Below is a small trained network, with its code and all its weights. Each question gives an input and a class and asks what happens when units are switched off, that is, made to give their printed mean instead of their output.

import numpy as np


def w(rows, s, z=0):
    codes = np.array(rows[::2]) - 128.0
    scale = np.full(codes.shape[1], s)
    scale[-1] = z or s
    return codes * scale


def norm(h):
    return h / np.sqrt((h * h).mean(-1, keepdims=True) + 1e-5)


def f(y):
    return y / 2 * (1 + np.tanh(0.7978845608 * (y + 0.044715 * y**3)))


def log_softmax(a):
    a = a - a.max(-1, keepdims=True)
    return a - np.log(np.exp(a).sum(-1, keepdims=True))


def net(x, mask):
    res = np.array(x, float).reshape(1, 4) / 4 @ E
    u = 0
    for l in range(2):
        y = f(norm(res) @ A[l][:, :-1].T + A[l][:, -1])
        res = res + np.where(mask[u : u + 6], y, B[l][:, -1]) @ B[l][:, :-1]
        u += 6
    return log_softmax(norm(res)[-1] @ U[:, :-1].T + U[:, -1])


A, B = {}, {}
E = w([
[248,228,226,99,131,47,187],'x0',
[143,201,25,144,253,163,133],'x1',
[41,147,160,105,207,94,247],'x2',
[127,128,126,113,137,136,124],'x3',
],0.0056)
A[0] = w([
[1,125,135,128,104,134,149,2],'L0N1',
[123,144,108,185,153,164,108,121],'L0N2',
[35,68,151,108,79,133,102,113],'L0N3',
[92,173,177,85,102,124,186,107],'L0N4',
[68,43,108,160,179,146,175,100],'L0N5',
[120,55,45,134,82,165,46,143],'L0N6',
],0.0082,0.0041)
B[0] = w([
[194,86,108,97,85,150,159,164],'L0N1',
[88,162,80,57,157,208,163,151],'L0N2',
[208,93,131,216,118,25,167,202],'L0N3',
[102,117,157,195,122,99,127,169],'L0N4',
[127,90,36,2,134,145,104,193],'L0N5',
[113,148,183,210,160,126,122,254],'L0N6',
],0.0091,0.007)
A[1] = w([
[210,146,204,122,90,52,164,99],'L1N1',
[212,200,88,128,196,84,194,139],'L1N2',
[150,97,180,148,70,138,15,169],'L1N3',
[197,58,168,144,49,114,2,136],'L1N4',
[246,212,63,172,150,185,37,2],'L1N5',
[22,112,86,158,152,227,75,46],'L1N6',
],0.0078,0.0035)
B[1] = w([
[87,127,94,83,105,201,127,253],'L1N1',
[142,90,145,176,145,76,79,202],'L1N2',
[116,132,139,112,189,128,167,210],'L1N3',
[164,165,135,100,192,121,93,240],'L1N4',
[108,98,105,118,7,122,111,202],'L1N5',
[127,212,152,146,100,133,189,182],'L1N6',
],0.012,0.0064)
U = w([
[138,123,176,227,232,71,107,251],'0',
[98,231,84,220,83,194,158,59],'1',
[163,167,166,47,158,181,108,142],'2',
[147,132,101,159,40,79,49,141],'3',
[162,21,89,133,107,78,206,78],'4',
[46,137,20,82,167,132,189,78],'5',
[4,122,218,99,85,101,193,44],'6',
],0.017,0.003)

Each question gives the input, the list of numbers given to net, and the class t.
The units are the neurons (one row each of A and B). Each row of codes is followed by its name. A weight is (code - 128) times the scale printed after its matrix; where a second scale follows, it is the last column's (A, B and U).
mask holds one flag per neuron, layer by layer. A switched-off neuron (its flag False) gives its mean, the last column of its row in B, instead of its output. The means were averaged over made-up inputs and are rounded, as every weight is.
A unit's drop is (log p(t) with every unit on - log p(t) with that unit switched off) / (log p(t) with every unit on - log p(t) with every unit switched off).
The circuit of an input: a set's keep is (log p(t) with only the set's units on - log p(t) with every unit switched off) / (log p(t) with every unit on - log p(t) with every unit switched off). Starting from all 12 units, units are removed one at a time, each time the one whose removal leaves the highest keep (on an exact tie, the one counted first), for as long as the keep stays at least 0.8.
units of the circuit, in order: the units of the circuit, biggest drop first
most important unit: the unit with the biggest drop
top k neurons: the k neurons with the biggest drops, biggest first
k most important neurons of layer l: the k neurons of layer l with the biggest drops, biggest first
drop of u: that unit's drop, to one decimal
input [-1,3,-8,2], class 1: units of the circuit, in order	(L0N3, L1N6)
input [0,-5,1,-1], class 4: top 2 neurons	(L0N3, L0N6)
input [-8,3,-5,-6], class 1: most important unit	L1N6
input [0,4,-8,6], class 1: units of the circuit, in order	(L0N3, L1N6, L0N6)
input [2,7,0,-5], class 3: units of the circuit, in order	(L1N5, L1N2)
input [-4,1,-3,0], class 1: 2 most important neurons of layer 0	(L0N2, L0N4)
input [-3,-1,1,8], class 4: 3 most important neurons of layer 0	(L0N5, L0N1, L0N3)
input [3,-1,0,-2], class 2: 3 most important neurons of layer 1	(L1N1, L1N5, L1N6)
input [3,0,1,-8], class 6: top 2 neurons	(L0N3, L1N1)
input [-7,0,0,0], class 0: top 2 neurons	(L0N3, L0N6)
input [7,0,1,-8], class 6: top 3 neurons	(L1N1, L1N4, L0N3)
input [7,-1,-8,8], class 2: top 2 neurons	(L1N4, L1N3)
input [3,-7,-2,8], class 2: top 2 neurons	(L1N4, L1N1)
input [-4,7,-2,5], class 1: units of the circuit, in order	(L1N6)
input [-6,3,0,8], class 1: top 2 neurons	(L1N6, L0N6)
input [0,-8,7,2], class 4: top 3 neurons	(L0N3, L0N1, L0N6)
input [4,-6,0,-6], class 2: top 3 neurons	(L1N4, L0N6, L1N1)
input [-8,1,-7,2], class 1: 3 most important neurons of layer 1	(L1N6, L1N2, L1N5)
input [-6,0,6,-6], class 4: units of the circuit, in order	(L0N3, L0N1)
input [5,3,-6,6], class 3: units of the circuit, in order	(L1N5)
input [4,2,-4,1], class 3: 2 most important neurons of layer 1	(L1N5, L1N2)
input [8,-2,-1,-6], class 2: top 4 neurons	(L1N1, L0N6, L1N5, L0N3)
input [-6,7,-3,-8], class 1: top 2 neurons	(L1N6, L0N6)
input [1,3,4,7], class 0: top 2 neurons	(L1N1, L1N2)
input [5,8,-4,4], class 3: drop of L1N5	0.4
input [-1,-5,0,-3], class 0: 2 most important neurons of layer 1	(L1N5, L1N4)
